Below is a small trained network, with its code and all its weights. Each question gives an input and a class and asks what happens when units are switched off, that is, made to give their printed mean instead of their output.

import numpy as np


def w(rows, s, z=0):
    codes = np.array(rows[::2]) - 128.0
    scale = np.full(codes.shape[1], s)
    scale[-1] = z or s
    return codes * scale


def norm(h):
    return h / np.sqrt((h * h).mean(-1, keepdims=True) + 1e-5)


def f(y):
    return np.maximum(y, 0)


def log_softmax(a):
    a = a - a.max(-1, keepdims=True)
    return a - np.log(np.exp(a).sum(-1, keepdims=True))


def net(x, mask):
    res = np.array(x, float).reshape(1, 6) / 4 @ E
    u = 0
    for l in range(2):
        y = f(norm(res) @ A[l][:, :-1].T + A[l][:, -1])
        res = res + np.where(mask[u : u + 16], y, B[l][:, -1]) @ B[l][:, :-1]
        u += 16
    return log_softmax(norm(res)[-1] @ U[:, :-1].T + U[:, -1])


A, B = {}, {}
E = w([
[127,129,129,128,128,130,129,126,130],'x0',
[129,126,130,128,129,127,127,126,126],'x1',
[129,124,128,127,128,128,128,127,126],'x2',
[131,129,134,137,24,107,130,131,142],'x3',
[172,158,144,248,137,149,137,134,137],'x4',
[144,94,114,130,135,124,74,128,254],'x5',
],0.0047)
A[0] = w([
[131,129,137,158,144,135,144,121,111,29],'0.n1',
[164,174,140,211,141,135,120,128,156,54],'0.n2',
[135,130,133,132,3,115,122,143,136,178],'0.n3',
[126,131,127,124,127,122,125,130,128,76],'0.n4',
[79,144,117,64,118,94,136,126,68,199],'0.n5',
[156,146,142,189,125,155,167,130,93,105],'0.n6',
[109,130,120,104,135,115,125,122,125,88],'0.n7',
[111,137,128,133,159,118,149,115,91,66],'0.n8',
[137,139,136,141,108,135,134,135,118,9],'0.n9',
[134,123,103,157,144,100,77,120,195,45],'0.n10',
[117,93,116,75,130,134,123,111,155,58],'0.n11',
[130,69,124,74,128,137,102,120,186,101],'0.n12',
[152,149,143,180,124,151,179,118,74,94],'0.n13',
[101,171,131,96,118,107,151,126,52,200],'0.n14',
[139,131,138,168,152,136,136,121,124,45],'0.n15',
[138,141,137,141,104,137,132,135,118,4],'0.n16',
],0.0051,0.002)
B[0] = w([
[166,149,106,94,111,138,99,142,136,147],'0.n1',
[179,44,157,84,124,214,207,133,132,218],'0.n2',
[145,113,94,165,4,115,171,64,138,252],'0.n3',
[129,124,125,129,125,121,126,124,127,128],'0.n4',
[189,55,161,177,137,204,158,131,224,243],'0.n5',
[108,179,84,107,138,59,78,150,72,211],'0.n6',
[120,123,138,183,142,125,138,133,102,149],'0.n7',
[183,147,109,81,124,168,95,165,137,163],'0.n8',
[142,120,114,162,133,110,153,108,99,134],'0.n9',
[134,84,156,77,122,197,170,132,115,196],'0.n10',
[98,199,148,173,142,111,113,161,47,180],'0.n11',
[83,225,140,129,140,105,88,164,54,217],'0.n12',
[96,187,79,97,134,51,63,146,82,216],'0.n13',
[194,59,156,162,137,201,150,130,217,238],'0.n14',
[169,148,104,71,109,155,101,153,133,158],'0.n15',
[133,117,111,156,135,109,156,111,100,135],'0.n16',
],0.0037,0.0041)
A[1] = w([
[132,158,130,156,208,90,121,132,83,3],'1.n1',
[113,92,176,114,40,127,141,136,147,138],'1.n2',
[140,110,141,134,76,138,174,138,101,142],'1.n3',
[129,150,108,168,76,59,132,101,119,35],'1.n4',
[150,111,105,201,150,137,132,111,190,110],'1.n5',
[48,162,137,97,175,82,91,128,136,46],'1.n6',
[106,193,83,133,78,2,97,109,120,131],'1.n7',
[113,178,132,132,175,103,89,140,93,111],'1.n8',
[145,95,155,117,209,170,129,141,174,118],'1.n9',
[134,127,124,146,133,133,133,128,146,115],'1.n10',
[76,150,129,129,86,48,111,104,142,56],'1.n11',
[76,140,125,114,79,68,110,104,145,31],'1.n12',
[140,120,136,152,89,129,169,137,120,122],'1.n13',
[123,151,123,149,160,97,129,120,102,32],'1.n14',
[77,145,131,115,72,57,111,102,146,7],'1.n15',
[93,180,138,128,171,109,93,146,92,160],'1.n16',
],0.0059,0.0024)
B[1] = w([
[153,159,96,42,78,186,79,179,187,174],'1.n1',
[180,169,43,141,98,181,98,103,203,254],'1.n2',
[73,109,127,137,139,89,98,82,188,221],'1.n3',
[70,101,203,120,226,54,142,133,79,178],'1.n4',
[73,80,127,7,117,147,193,80,75,187],'1.n5',
[66,113,171,234,67,20,136,63,177,166],'1.n6',
[162,147,131,148,225,93,157,164,28,196],'1.n7',
[104,135,121,107,77,127,102,116,214,183],'1.n8',
[108,116,181,171,162,86,163,162,4,234],'1.n9',
[113,115,126,106,128,131,138,108,111,143],'1.n10',
[163,170,128,104,202,176,114,191,75,164],'1.n11',
[167,171,123,97,174,207,102,185,99,165],'1.n12',
[70,107,121,113,141,94,108,88,168,200],'1.n13',
[134,148,103,104,97,145,97,134,168,142],'1.n14',
[181,185,118,81,190,225,104,198,87,167],'1.n15',
[96,125,132,114,56,109,103,104,234,192],'1.n16',
],0.0043,0.0045)
U = w([
[135,58,186,105,211,174,180,154,61,204],'0',
[172,228,77,86,134,164,62,191,127,167],'1',
[151,74,93,131,52,164,164,55,209,176],'2',
[136,166,98,191,117,9,145,105,43,5],'3',
[27,125,181,122,141,25,82,126,196,44],'4',
],0.011,0.0011)

Each question gives the input, the list of numbers given to net, and the class t.
The units are the neurons (one row each of A and B). Each row of codes is followed by its name. A weight is (code - 128) times the scale printed after its matrix; where a second scale follows, it is the last column's (A, B and U).
mask holds one flag per neuron, layer by layer. A switched-off neuron (its flag False) gives its mean, the last column of its row in B, instead of its output. The means were averaged over made-up inputs and are rounded, as every weight is.
A unit's drop is (log p(t) with every unit on - log p(t) with that unit switched off) / (log p(t) with every unit on - log p(t) with every unit switched off).
The circuit of an input: a set's keep is (log p(t) with only the set's units on - log p(t) with every unit switched off) / (log p(t) with every unit on - log p(t) with every unit switched off). Starting from the 12 units with the biggest drops (on a tie, the unit counted first), units are removed one at a time, each time the one whose removal leaves the highest keep (on an exact tie, the one counted first), for as long as the keep stays at least 0.8.
circuit, biggest first: the units of the circuit, biggest drop first
unit that matters most: the unit with the biggest drop
k most important neurons: the k neurons with the biggest drops, biggest first
top k neurons in layer l: the k neurons of layer l with the biggest drops, biggest first
drop of u: that unit's drop, to one decimal
input [-6,-6,3,8,0,3], class 1: most important neuron	0.n5
input [-8,-8,7,0,-1,8], class 4: 3 most important neurons	0.n3, 0.n12, 0.n5
input [-5,5,-8,-4,0,6], class 4: circuit, biggest first	0.n5, 0.n14, 1.n6
input [-7,-1,8,-5,-7,1], class 4: top 2 neurons in layer 1	1.n6, 1.n16
input [-6,0,2,8,3,-2], class 3: circuit, biggest first	1.n4, 0.n5
input [6,3,7,0,-5,4], class 4: 2 most important neurons	1.n6, 0.n3
input [-6,8,-6,1,0,-5], class 2: 2 most important neurons	0.n14, 0.n5
input [4,-6,7,7,2,-2], class 3: 2 most important neurons	1.n4, 1.n7
input [8,-4,3,-1,-6,0], class 0: 2 most important neurons	0.n5, 0.n13
input [6,-2,-4,-1,-6,0], class 0: top 3 neurons in layer 0	0.n5, 0.n13, 0.n6
input [5,-5,2,-1,8,6], class 0: 2 most important neurons	0.n3, 1.n9
input [-4,2,6,1,-8,6], class 1: 2 most important neurons	1.n15, 1.n12
input [3,5,1,0,8,3], class 0: 2 most important neurons	0.n3, 1.n2
input [-7,8,1,-3,-1,6], class 4: unit that matters most	0.n12
input [7,-3,0,1,-7,-1], class 2: 2 most important neurons	0.n5, 1.n2
input [-8,-7,-2,0,2,6], class 0: 2 most important neurons	0.n3, 1.n9
input [3,5,0,2,3,-1], class 3: drop of 0.n2	0.2
input [4,-8,7,-5,-7,2], class 4: drop of 0.n12	0.2
input [7,-6,-5,-8,3,8], class 0: drop of 0.n7	0.0
input [3,-8,-6,-7,-2,7], class 4: unit that matters most	0.n12
input [4,-7,0,-8,-5,6], class 4: drop of 1.n6	0.1
